Each row is followed by its class. Each block has new classes.
| -10 | -19 |  -1 |  14 |   3 | -26 | -14 |  10 | -12 |  13 |  13 |  22 |   8 |   0 | -23 | -25 | -10 | -11 | -22 | -10 | -19 | -14 |  16 |  -2 |   8 | -27 | -35 |  -1 |  -7 | -14 | -15 |  14 |   1 |  -5 | -42 |   0 | -24 |  -5 |  17 |  19 |  23 | -36 | -19 |  18 | -13 | -17 |  26 |  -2 | -24 | -14 | -12 |  11 |  -7 |   5 |  15 |  30 | -15 |  -5 | -12 |  21 |  27 | -24 | -12 |   8 |  -1 |  -2 | -12 |  -3 |  -9 |  -5 |   3 |   4 |  24 |  21 |  -4 |  -4 | -17 |  -6 |   3 | -57 | -18 | -16 |  -2 |   1 |  10 | -11 |   6 | -31 |  20 |  -5 |  35 | -29 |  23 |  27 |  -2 |   0 | -15 | -17 |  -7 |   1 |  -7 |  16 |  -9 | -11 | -21 |  24 | -21 | -12 |  -6 | -16 |  16 |  12 | -12 | -42 |  -4 | -10 |  41 |  -4 |  14 | -34 |  15 |  -2 |  22 |   8 |  18 |  -8 | -26 |   1 |  -3 |   3 |  -9 |  10 |  46 | -13 |  -5 |   8 | -18 |   9 |  -2 |  -1 |  -6 | -18 |  17 |   5 |  13 |   4 | -21 |  -3 |  26 |  -3 |  -2 | -30 |  14 |  -9 |  -9 |  15 | -54 | -23 |   8 |   3 | -11 | -23 |   2 | -41 |  38 |  19 |  14 |  48 |  24 |  33 |  34 |  18 | -14 |   6 |  14 |  -1 |
Z277
| -10 |  -1 |  13 | -42 |  11 |   3 |  12 |  15 | -17 |  15 |  13 | -23 |   0 |   0 |  -9 |  12 |  25 | -18 |  -3 |  -2 | -35 |   9 | -29 | -16 |  -6 |   4 |  24 | -13 |  14 |  -3 |  14 |   5 |  37 | -16 |  10 |   0 |  10 |   3 |   1 |   4 |   2 | -13 |   4 |   4 |   2 | -11 |  12 |  14 |   1 |  -8 | -12 | -29 |  -1 | -13 |   3 |   3 |   3 |  -4 | -21 |  13 |   6 |  -7 | -12 |   3 |  10 | -35 |  -1 |  -7 | -11 |  46 |  12 |  -5 |   0 | -20 |   5 |  -8 | -38 |   1 | -17 | -20 |   4 |  -6 |   7 |   7 | -11 | -23 | -10 |  21 |  19 |   3 |  39 | -36 |  -6 |  11 |   9 |   8 |  -2 |  32 |  14 |  -9 |  -6 |  17 |  25 | -10 | -13 |   3 | -56 |   3 |   7 |  -8 |  16 |  12 | -13 | -14 | -11 |  42 |  11 | -10 |  -5 |  -8 |  13 |  10 | -23 |  11 | -28 | -10 |  -2 | -10 |  -9 | -22 | -12 |  -6 |   4 | -18 | -17 |  -4 |  22 |  -5 |  11 |  14 |  13 |  -4 |  13 |  -4 |   9 |   4 |  -7 |   8 |  27 | -36 |  14 |  -8 |  18 |  -9 | -19 |   3 | -24 |   5 | -23 |   4 |   1 |   7 |  12 | -28 |   0 |  12 |  -2 |   1 |  19 |  -2 |   2 |  51 |  -8 |  -2 |   9 |  40 |
Z29
| -19 | -24 | -13 |   5 |  -4 |   0 | -24 |  -1 | -12 |  13 |  13 |   9 |   2 |  -1 |  -7 |   4 |  17 |  -8 |  -3 |   8 |  -9 |   8 |   8 | -12 |   8 |  -4 |  -3 |  -7 | -19 | -11 | -11 |   3 |  28 | -22 | -24 | -25 | -11 |   6 |   2 |  -4 |  14 | -30 |   0 |  15 |  -1 |  -6 |   8 |  11 | -15 | -11 | -19 |  28 |  -1 |   3 |   1 |  13 | -12 | -14 | -15 |  20 |  15 |   0 | -24 |   3 |  13 |  -2 | -10 |  -2 |  -4 | -10 |  10 |  -1 |  22 |  25 |  10 | -14 |  -6 |  -2 |  -1 | -37 |  -2 | -14 | -10 | -11 |  12 |  -3 |  -2 |   8 |   4 |   1 | -10 | -23 |  10 |   1 |   6 |  -5 |   5 | -12 | -12 | -10 | -11 |   2 |  12 |  10 | -19 |   7 | -31 | -20 |   4 |  -8 |  13 |   5 |   2 | -20 |  -5 | -20 |  14 | -15 |  24 | -14 |   0 |   1 |  -5 |  10 |  12 |  -3 | -31 |  -8 |  -9 |  -4 |  11 | -13 |   1 |   0 |  -5 |  17 | -10 |   8 |   3 |   2 |   6 | -19 |   9 |   3 |  -3 |   1 | -16 |  -6 | -10 | -16 |   7 | -23 |   6 | -18 | -12 |   0 | -22 |   0 |   1 |  -5 |  -4 |  -9 |   2 | -18 |   4 |  12 |   1 |  36 |  -1 |   9 |  11 |  32 | -12 |  -3 |  11 |  10 |
Z277
|  22 |   6 |  19 |  -9 |  23 |   2 |   8 | -18 | -18 |   4 |  -9 | -18 |  -8 |  -2 |  18 |  -7 | -20 | -18 |   0 |  13 | -29 | -24 |  11 |   0 |   0 |   0 |  17 |   9 |   3 |  10 |  -8 |   7 |   7 |  11 |  -4 |  20 |  -2 | -11 |  22 |  18 |  -9 | -19 |  -5 |  16 |  11 |  -1 |  10 |  -2 |  -1 |   4 | -12 | -23 |   0 |   0 |  19 |  -4 |  16 | -10 |  -7 |  -6 |  -9 |  11 | -21 |  -2 |  -4 |  -8 |  12 |   2 | -15 |  14 |  -2 |   4 |  -7 | -17 |  15 |   4 |   3 |   6 |  -5 |  -2 | -14 |   1 |  19 |  -5 | -32 | -15 |  -9 | -17 |  14 | -18 |  19 | -13 | -12 |   7 |  -6 |   6 |  -6 |   0 |   7 |  -5 | -13 | -13 |  14 | -15 |  -3 |   9 |  10 |  16 | -14 | -21 |  12 |   1 | -14 |  15 |   2 | -10 |  34 |   7 |  -3 | -10 |   6 |  -6 |  -5 | -10 |  -7 | -21 |  10 |  -2 |  -4 |  -7 | -15 | -12 |  13 |  -9 |  -8 |  10 | -11 |   0 |  11 |  -5 |   5 |   5 |   8 |   4 |  -9 | -10 |  -5 |   9 |  -9 |   6 |  16 | -12 |  22 |  -5 |   5 |   3 | -16 |  -6 | -10 |  13 |   1 |   4 |   6 | -22 |  22 |  20 |  -6 |  -5 |   5 |  -3 |   7 | -15 |  21 | -10 |  -8 |  17 |
z799
| -25 | -16 | -10 | -11 | -18 |   6 | -13 |   2 |  -1 |  14 |  11 |  -9 |   8 |  -1 | -11 |  11 |  39 |  -4 |  -4 |  -1 |  20 |  40 |  -8 | -17 |  -3 |   6 |  10 | -10 | -19 | -12 |   0 |   0 |  26 | -16 |   0 | -29 |   6 |  12 | -15 |  -2 |   8 | -15 |  12 |  -3 |  -4 |  -8 |  -6 |  27 | -13 | -17 | -20 |  36 |   0 |   0 |  -6 |  -5 | -25 |  -6 | -18 |  17 |   9 |  18 |  -6 |   3 |  19 |  -3 | -19 |   4 |   4 |  -7 |   4 | -10 |  18 |  -2 |   0 | -14 | -15 |   3 |  12 | -12 |   6 |  -5 | -29 |   2 |  30 |   2 |   5 |  31 |   4 |  27 | -21 |  16 |  13 |  10 |  17 |  -9 |   4 |   3 | -13 |   3 |  -9 |   8 |   1 |  15 | -16 |   0 | -33 | -26 |  18 |  14 |   9 |  -4 |   6 | -29 | -11 |  13 |  -3 | -25 |  13 |  -1 | -18 |   5 | -12 |  10 |  -2 |   0 | -20 | -15 |   4 | -23 |  17 |   6 |  -4 |   6 |  -2 |   5 |   0 |  -2 |   4 |   4 |  12 |  -8 |  -2 | -12 |  -6 |  13 |   1 | -15 |  -1 | -21 |  -6 | -13 |   6 | -14 |  -8 |  -9 |  -3 |   6 |  -9 | -15 | -15 |  -1 |  11 |  12 | -25 |  -3 |   8 |  25 |  -5 |  -5 |  13 |  27 | -14 |   8 |  18 |   7 |
Z277
|  -3 |  -5 |  16 | -20 | -18 |  19 |   4 | -19 | -23 |   7 | -19 | -30 |  -1 |  -6 |  18 |  12 |   8 | -24 |  11 |  19 | -13 |   3 |  19 | -25 |  -3 |  10 |  74 |   2 |  -9 |   1 | -21 |   3 |  18 |  37 |   2 | -34 |  -3 |   1 |   2 |  -1 | -24 | -23 |   8 |  25 |  16 | -26 |  32 |  34 | -11 | -10 | -41 |  17 |  10 |  -5 |  27 | -23 |  -8 |  -6 |   0 |  -2 | -11 |  42 | -17 |   0 |  10 | -18 | -19 |   0 | -11 |   6 |  -9 | -12 |   9 |  -9 |  23 | -11 | -16 |  12 |  -1 | -18 | -18 |  -1 |  -1 |  12 | -23 |   9 |  -2 |  44 |  19 |   2 | -26 |  29 | -20 |  27 |  26 |  -7 |  -3 |  -5 |  -1 |   9 | -18 | -46 |   8 |  -7 | -24 | -11 | -10 |  -2 |   6 | -12 |  24 | -15 | -13 | -13 | -10 | -12 |  19 | -19 |  11 | -21 | -40 | -12 | -15 | -10 |   2 | -12 |  12 | -41 |  16 | -24 |  -6 | -25 |   4 |  -3 |  -8 |  19 | -30 |  -4 |  22 |  -5 |   3 |  -2 |  -3 | -28 | -20 |  -4 |   2 |   7 | -16 | -20 |  11 | -23 |  63 | -13 |   7 | -15 | -16 |   3 |   2 | -14 | -28 |  23 |  22 |  -2 | -17 |   3 |   2 |  20 |  -1 | -16 |  37 | -17 |  -7 |  -9 |   8 |  44 |
Z29
| -10 |   4 | -15 |  46 | -51 |   0 | -23 |  22 |  -6 |  -5 |  11 |  15 | -14 |  11 | -14 | -10 | -21 |   3 |  -8 |  -1 |  16 | -10 |  15 |   5 |  -3 |  -8 |  -5 |  -2 |  18 |  -7 | -28 |  13 | -30 |  19 |  -1 | -10 |  -9 | -14 | -20 | -17 |   2 |   2 | -14 |  -2 |   3 |  -9 |  -5 |   8 |   8 |   1 |   5 |  11 |   0 |   0 |  20 |   7 |  -9 |  16 |  13 | -12 |  -3 |  -5 |  12 |  12 |   3 |   3 | -21 |  12 |  -6 | -25 | -18 |  -7 |  14 |  19 |  17 |   3 |  25 |   1 |  19 |   2 |  11 |  14 |  -3 |  -4 |   4 |  17 |  19 |   8 |  -2 |   0 |  -9 |  35 |  -3 |   0 |  -2 |  -7 |  15 | -22 |   5 |  21 |   7 | -20 | -29 |  -5 |   8 |  -6 |  28 |  -7 |  -2 |  17 |   7 | -11 | -12 | -11 |   1 | -27 |  -9 | -16 |   9 |  -2 | -33 | -12 |   6 | -26 |   8 |  -1 |   6 |  -9 |  13 |  17 |   3 |  -2 | -12 |  -1 |   0 |  16 |  -9 |  14 | -13 |  -5 | -17 |  11 |  -1 |   3 |  12 |  -9 | -10 |  -4 |   5 |   0 | -14 |  13 |  -9 |  13 |  12 |   2 | -16 | -15 |  36 | -11 |  -1 | -12 |  -9 |   7 |   3 | -13 |   0 |  13 |  -2 |   7 | -13 | -14 |  -6 |   5 |  -2 | -14 |
z751
|  -4 | -22 |  13 | -46 |  36 |   0 |  -1 |  -6 | -28 |  11 |   6 |  -8 |   4 |  -3 |  -3 |  15 |  16 | -14 |   7 |   8 | -47 |  -6 | -19 |  -8 |   2 |  -8 |  -4 | -15 | -16 |   2 |  25 |  -4 |  46 | -29 |   1 |  -9 |  -8 |  14 |  20 |  -4 |  -3 | -19 |   4 |  19 |   8 |  -4 |  42 |   0 |  -6 |  -1 | -11 |  -8 |   5 | -16 |  -1 |   6 |   0 | -26 | -17 |  13 |  13 | -10 | -27 |  -4 |  -3 | -18 |   8 | -34 | -10 |  48 |  13 |   1 |   3 |  -1 |   6 | -14 | -24 |   0 | -40 | -47 |  -4 |  -8 |  12 |   3 |  -5 | -24 | -26 |  16 |  11 |  -6 |  11 | -70 |  -7 |  13 |  17 |   8 | -19 |  23 |  13 | -24 |  -6 |   7 |  40 |   7 | -31 |  14 | -53 |   3 |  -6 | -22 |   7 |  19 |  -5 | -10 |  -6 |  25 |  24 |   5 |   9 | -14 |  33 |  11 |  -7 |  17 |  10 | -11 | -18 |   5 | -10 |   6 |   3 | -25 | -10 | -16 | -16 |   6 |  -2 | -13 |  24 |   7 |  11 | -20 |  17 |   1 |  -3 |   8 |  -6 |   8 |  -1 | -21 |  39 | -24 |   7 | -18 | -30 |  -2 |  -9 |  17 | -26 |   8 |  16 |  19 |   8 | -30 |  12 |  31 | -12 |   2 |  22 |  12 |  12 |  46 |  -6 | -21 |   3 |  45 |
Z277
|  17 |  17 |  34 | -34 |  29 | -15 |  23 | -18 |  -8 |   1 | -15 | -25 |  -1 |  12 |  -2 |  -5 |   0 |  -3 | -12 |   4 |   3 |  20 | -21 |  14 | -18 |  -8 | -23 |   6 |   6 |  13 |  29 |  -2 |   8 |  -4 |  41 |   9 |  19 | -10 |   5 |  13 | -18 |  20 |  18 | -18 |  11 |  21 |  11 |  12 |   5 |  11 |  13 | -26 |   7 | -18 |   6 | -19 |   1 |   5 |  -9 | -17 | -12 |  18 |   7 | -10 | -14 |   5 |  19 |   1 |  -5 |  45 | -18 |  -5 | -22 | -78 |  -6 |  10 |   5 |   2 |  -8 |  21 |  14 |  46 |   1 |  14 |   3 | -12 | -16 |  13 |   2 |  29 |   3 |  24 |  -1 |  26 |  -1 |   9 | -19 |  33 |  21 |   6 |  10 |  16 |  -2 |   1 |   2 |   8 |  15 |  14 |  -2 |   4 | -12 |  -4 |  -1 |  12 |   5 |  64 |  13 |  16 | -11 |  19 |  18 |   7 |   6 |   7 |  11 |   0 |  19 |  14 |  15 |  -4 |  -3 |  12 |  -8 | -12 |  -3 | -13 |   5 | -27 |  15 |   2 |  -4 |  24 |   7 | -11 |  -5 |  11 |  24 | -13 |  19 |  14 |  25 |  20 |  -7 |   2 |   6 |  -4 |  26 |   2 | -34 |  -3 |  20 |  22 |  14 |  19 |  15 |  18 |  -2 | -44 |  10 | -17 |  -8 | -11 |  11 |  -1 |  -5 |  10 |
Z277
|  -2 |  -4 |   8 | -21 |  13 | -11 |   2 | -11 | -20 |  15 |   1 | -18 |  -8 |  -3 |  11 |  -2 |  13 | -24 |   0 |   8 | -43 | -31 |  10 | -13 |   0 |   9 |  27 |   5 | -12 |  13 | -13 |   2 |  -2 |   3 |  -1 |  16 |   2 |  -3 |  27 |  29 |  -6 | -25 |  -7 |  25 |  -1 | -10 |  31 |   4 |  -3 |  -3 | -18 | -35 |  -2 |  -7 |  19 |   4 |   8 | -21 | -31 |  10 |   3 |   2 | -28 |   5 | -10 | -20 |   1 | -12 | -16 |  25 |  10 |   4 |   0 |  -4 |  19 |  -2 | -11 |  -3 | -23 | -19 | -19 | -15 |  22 | -13 | -29 | -11 | -16 | -17 |  21 | -27 |  32 | -40 | -13 |   4 |   3 |   7 |  -4 |   4 |   8 | -12 | -23 |  -8 |  25 | -13 |  -8 |   5 | -21 |  11 |  -5 | -34 |  19 |   3 | -15 |   3 | -16 |  -9 |  27 |   4 |   0 | -27 |   1 |  -7 | -11 |  -3 |  -6 | -31 |  11 | -11 |  -7 | -15 | -11 | -19 |  11 |  -9 | -12 |  -5 | -19 |   4 |  12 |  -4 |   9 | -20 |  18 |  -3 |  -7 |  -7 | -20 |  14 | -19 | -19 |  11 | -51 |  25 | -16 |  -3 |   1 | -33 |   6 |  -9 |  12 |  -3 |   4 |   9 | -15 |  11 |  26 |  -3 |  24 |   6 |   4 |  32 |   7 |   3 |  -8 |   5 |  30 |
z799
| -12 |   2 |   3 | -10 |  -2 |  -4 |  -3 |  12 | -26 |  13 |  12 | -11 |  -6 |  15 | -14 |   0 |  12 | -15 | -10 |   6 | -11 |  -3 | -15 |  -4 | -11 |   1 |   4 | -11 |   8 |   1 |   3 |   5 |   8 | -15 |  20 |  -2 |   4 | -11 |  -8 |  -4 |  -2 |  -2 |  -1 |  -1 |  10 |   1 |   5 |  18 |   3 |  -3 |  -2 | -21 |   1 |  -9 |  15 |   1 |  -5 |  -3 | -26 |  -8 |   1 |  -1 |  -9 |   6 |  15 | -21 |  -4 |  -1 | -14 |  25 |  -4 |  -9 |   3 | -23 |  20 |  -5 |   1 |  -2 |  -7 |  -5 |  11 |  12 |   0 |  -3 |  -5 | -11 |  -7 |  18 |   8 |  15 |  16 |   2 | -13 |   6 |   9 |  10 |   4 |  16 |  21 |   0 |  -3 |  -1 |   4 |  -5 |  -5 |   4 | -16 |  -2 |   1 |   2 |  14 |   3 | -13 |  -4 |  -5 |  23 |   8 | -10 |   3 |  -3 |  -1 |   2 | -23 |  -9 |  -3 | -14 |   4 |  -8 |   2 |  -1 |  -2 | -14 | -26 | -15 | -11 |   3 |   8 |  -2 |   7 |   7 |   3 |   8 |  17 |   2 |   8 |  -5 | -12 |  -6 |   7 | -25 |  17 |  -3 |  -4 |  -2 |  -6 |   4 | -24 |   7 |  -7 |  -5 |  11 |   6 |   6 |  -9 |  11 |   9 |  -7 |  -2 |  10 |  -1 | -12 |  34 |   2 |  -4 |   0 |  23 |
z154
|  -6 |   8 |  17 | -15 |   7 |  -5 |  18 |  -5 |   6 |  15 | -22 | -24 |  -2 |  -5 |   8 |  -5 |  14 | -12 | -12 |  -1 |  -3 |   9 |   3 |  -6 |  -5 |  11 |  24 |   9 | -12 |  -2 |  -9 |  -2 | -12 |  13 |   0 | -24 |  14 |   2 |  20 |  24 |   0 | -13 |  -3 |  10 |   4 |  -5 |  -3 |  12 |   3 |  -3 |  -7 | -33 | -13 |  10 |   8 |  -2 |  -6 |   0 | -24 |  10 |  -9 |  32 |  -6 |  -4 |   2 | -28 | -15 |   5 |   6 |  13 |  12 | -15 | -11 | -20 |   1 |   0 |  -3 |   1 |   2 |  -4 | -19 | -11 | -17 |  -7 |  -9 |  12 |   1 |  13 |  16 | -13 |   6 |  27 |  -3 |  12 |  17 |  -5 |   7 |   9 |   1 |  -5 | -12 |   8 |   5 | -11 | -10 |  -7 | -16 |   2 |  20 | -27 |  10 |  -4 | -12 | -11 | -10 |  -5 |   2 |  -5 |  -8 |  15 | -22 |  -7 |  -7 |  -2 |  -4 | -13 |  17 |  -8 |  12 | -18 |  -2 |  -7 |   1 |  -7 |  -8 |  -7 |  -6 |   1 |  -1 |  -6 |  -1 |   7 |   5 | -22 |  -7 | -18 |   4 |   0 | -16 | -13 | -11 | -17 |  49 |  -1 |  13 |  -7 | -10 |   6 | -10 |  -9 | -13 |  27 |  22 | -15 | -16 |   8 |   2 |  21 |  -4 | -11 |  23 |   7 |   6 | -10 |  13 |  10 |
Z277
